Here is a tiny trained network, its code and every weight. The questions are about switching its units off for an input and a class, where a switched-off unit gives its printed mean instead of its output.

import numpy as np


def w(rows, s, z=0):
    codes = np.array(rows[::2]) - 128.0
    scale = np.full(codes.shape[1], s)
    scale[-1] = z or s
    return codes * scale


def norm(h):
    return h / np.sqrt((h * h).mean(-1, keepdims=True) + 1e-5)


def f(y):
    return y / 2 * (1 + np.tanh(0.7978845608 * (y + 0.044715 * y**3)))


def log_softmax(a):
    a = a - a.max(-1, keepdims=True)
    return a - np.log(np.exp(a).sum(-1, keepdims=True))


def net(x, mask):
    res = np.array(x, float).reshape(1, 6) / 4 @ E
    u = 0
    for l in range(2):
        y = f(norm(res) @ A[l][:, :-1].T + A[l][:, -1])
        res = res + np.where(mask[u : u + 5], y, B[l][:, -1]) @ B[l][:, :-1]
        u += 5
    return log_softmax(norm(res)[-1] @ U[:, :-1].T + U[:, -1])


A, B = {}, {}
E = w([
[167,141,172,143],'x0',
[109,115,168,69],'x1',
[195,255,82,16],'x2',
[130,128,130,130],'x3',
[206,44,87,94],'x4',
[128,126,127,129],'x5',
],0.0062)
A[0] = w([
[185,35,67,73,17],'L0N1',
[54,82,171,11,93],'L0N2',
[187,179,98,81,176],'L0N3',
[127,135,114,110,4],'L0N4',
[131,150,10,211,139],'L0N5',
],0.011,0.0022)
B[0] = w([
[166,131,60,218,241],'L0N1',
[190,156,215,160,196],'L0N2',
[111,68,165,97,254],'L0N3',
[73,190,143,94,111],'L0N4',
[174,139,251,94,215],'L0N5',
],0.014,0.0045)
A[1] = w([
[12,255,152,175,108],'L1N1',
[183,204,94,5,82],'L1N2',
[251,55,165,103,88],'L1N3',
[92,127,233,54,45],'L1N4',
[136,131,136,253,254],'L1N5',
],0.0089,0.0025)
B[1] = w([
[247,87,16,186,186],'L1N1',
[103,11,191,143,162],'L1N2',
[52,202,108,163,241],'L1N3',
[107,176,36,169,205],'L1N4',
[106,168,122,5,254],'L1N5',
],0.011,0.0069)
U = w([
[218,123,2,172,94],'0',
[51,11,186,60,146],'1',
[93,197,98,118,252],'2',
[168,216,248,166,4],'3',
],0.0088,0.0031)

Each question gives the input, the list of numbers given to net, and the class t.
The units are the neurons (one row each of A and B). Each row of codes is followed by its name. A weight is (code - 128) times the scale printed after its matrix; where a second scale follows, it is the last column's (A, B and U).
mask holds one flag per neuron, layer by layer. A switched-off neuron (its flag False) gives its mean, the last column of its row in B, instead of its output. The means were averaged over made-up inputs and are rounded, as every weight is.
A unit's drop is (log p(t) with every unit on - log p(t) with that unit switched off) / (log p(t) with every unit on - log p(t) with every unit switched off).
The circuit of an input: a set's keep is (log p(t) with only the set's units on - log p(t) with every unit switched off) / (log p(t) with every unit on - log p(t) with every unit switched off). Starting from all 10 units, units are removed one at a time, each time the one whose removal leaves the highest keep (on an exact tie, the one counted first), for as long as the keep stays at least 0.8.
units of the circuit, in order: the units of the circuit, biggest drop first
most important unit: the unit with the biggest drop
top k neurons: the k neurons with the biggest drops, biggest first
k most important neurons of layer l: the k neurons of layer l with the biggest drops, biggest first
input [-2,5,2,-8,-2,8], class 3: top neuron	(L0N2)
input [5,-8,-8,2,5,-1], class 1: units of the circuit, in order	(L1N5 L1N1)
input [5,-2,1,0,3,2], class 2: top 2 neurons	(L1N3 L1N1)
input [-3,-5,-8,5,-5,-2], class 1: units of the circuit, in order	(L1N3 L1N5)
input [2,5,-6,8,-8,3], class 0: top 3 neurons	(L1N1 L0N3 L0N5)
input [-6,-7,8,-3,7,1], class 1: 2 most important neurons of layer 1	(L1N2 L1N4)
input [-2,-8,6,8,-1,-6], class 3: top 2 neurons	(L0N5 L1N5)
input [-1,3,-3,-7,-4,-7], class 0: units of the circuit, in order	(L0N3 L1N1)
input [-4,-1,-2,3,2,3], class 2: top 2 neurons	(L1N5 L1N1)
input [0,2,4,2,-5,4], class 0: top 2 neurons	(L0N5 L1N4)
input [5,-6,-2,-2,-6,2], class 0: top 4 neurons	(L1N1 L0N3 L0N2 L1N3)
input [4,-5,1,0,4,-2], class 3: top 2 neurons	(L0N5 L1N4)
input [2,-4,-6,2,-6,8], class 0: top 4 neurons	(L0N3 L1N1 L0N2 L1N3)
input [2,1,1,5,-2,5], class 0: most important unit	L0N1
input [8,6,-5,-4,-1,-6], class 2: 3 most important neurons of layer 1	(L1N2 L1N4 L1N5)
input [3,-5,-7,-5,-2,1], class 1: top 2 neurons	(L0N2 L1N3)
input [-5,7,4,-6,6,3], class 3: top 2 neurons	(L0N2 L1N1)
input [0,5,5,-5,-1,5], class 1: 3 most important neurons of layer 0	(L0N1 L0N5 L0N4)
input [4,-3,-2,3,1,0], class 2: 2 most important neurons of layer 1	(L1N3 L1N2)
input [0,-3,5,4,-1,-7], class 1: units of the circuit, in order	(L1N2 L0N2)
input [-4,-4,1,1,-8,8], class 0: top neuron	(L1N1)
input [-5,-7,-6,2,4,-1], class 3: top 3 neurons	(L0N5 L0N3 L1N4)
input [7,4,-6,0,6,3], class 2: 2 most important neurons of layer 0	(L0N3 L0N1)
input [-2,-8,3,3,7,8], class 3: 2 most important neurons of layer 0	(L0N5 L0N3)
input [-5,-7,-4,-8,6,8], class 3: 2 most important neurons of layer 1	(L1N1 L1N4)
input [0,-2,6,-4,4,2], class 1: 2 most important neurons of layer 0	(L0N2 L0N3)
input [8,-4,1,5,0,2], class 2: units of the circuit, in order	(L0N2 L1N3)
input [5,-4,-1,4,-5,-1], class 0: 2 most important neurons of layer 1	(L1N1 L1N3)
input [4,4,7,0,0,-7], class 1: units of the circuit, in order	(L1N2)
